Each row has a name. Each piece below is followed by the name of the row it came from, unless a question asks for something else. Each question is about the rows just above it.

L: [-10 -82  29  11   7  26  -3 -39  23]
E: [-10 -82  29  11   7 -39  -3 -39  23]
T: [-16 -35   1 -18  -5   2 -19 -18 -38]
Z: [-16 -18 -19 -35 -18   2  -5   1  -4]
F: [-10 -82  29  11   7 -39  -3  10  23]
P: [-19 -18   2 -35 -16  -5   1  -5 -10]
Which row holds this, read backwards? [-19   2  -5 -18   1 -35 -16]
T
Which row holds this, read backwards? [ 23 -39  -3  26   7  11  29 -82]
L
Which row holds [-18 -19   2  -5 -18   1 -35 -16] read backwards?
T
which: [-10 -82  29  11   7 -39  -3  10  23]
F
Which row holds this, read backwards? [  2  -5 -18   1]
T
Which row holds this, read backwards? [  1  -5   2 -18 -35]
Z

bamil: [-26  35  -1   5   5 -26 -12   8 -18   4 -29]
zumi: [  6 -13  13 -65  11 -16 -10 -49  62   3 -23]
Zez: [ 27  -1 -38 -20  -7  16  25  -7  35  16   6]
rosob: [-26  21  -8 -18  13  14 -43 -15 -33  20   2]
Fufe: [-11   3   1 -63   7 -52 -26  -7  56  48 -21]
popit: [  1 -15  -2 -27   1 -11  18 -28  53  -5 -17]
zoge: [ 35 -10 -33 -23 -11   4  49  -1  62   3  -3]
dep: [-63   3 -11 -52   1   7 -10   5  38  15 -30]
Which row holds [-52   7 -63   1   3 -11] read backwards?
Fufe
Which row holds [-20 -38  -1  27] read backwards?
Zez
Which row holds [16 35 -7 25] read backwards?
Zez

D: [ 11 -42   0  -8  -4   1  28  -8   3 -12  21  10   4 -17  11  26 -15   6
  23 -15 -13   4  -5  -2 -10  23   7  -2   5  -7]
W: [ 41 -85  47  -3  22  37  28 -28  46  43  32  14 -20 -72  -8  29 -31  15
   9 -23  16  -6 -49  16  20  53   9  -4 -11 -31]
J: [  3 -10  21  10   4 -17  11  26  13  30   2 -12   2 -20 -20  24 -20   2
 -16  24  20 -31 -16  28  12  19  46   1 -35 -34]
G: [ 11   5   0  -8  -4   1  28  -8   3 -12  21  10   4 -17  11  26 -15   6
  23 -15 -13   4  -5  -2 -10  23   7  -2   5  -7]
which: [ 11   5   0  -8  -4   1  28  -8   3 -12  21  10   4 -17  11  26 -15   6
  23 -15 -13   4  -5  -2 -10  23   7  -2   5  -7]
G
[ -8  28   1  -4  -8   0 -42  11] is which row, read backwards?
D
[  9  15 -31  29  -8 -72 -20  14  32] is which row, read backwards?
W

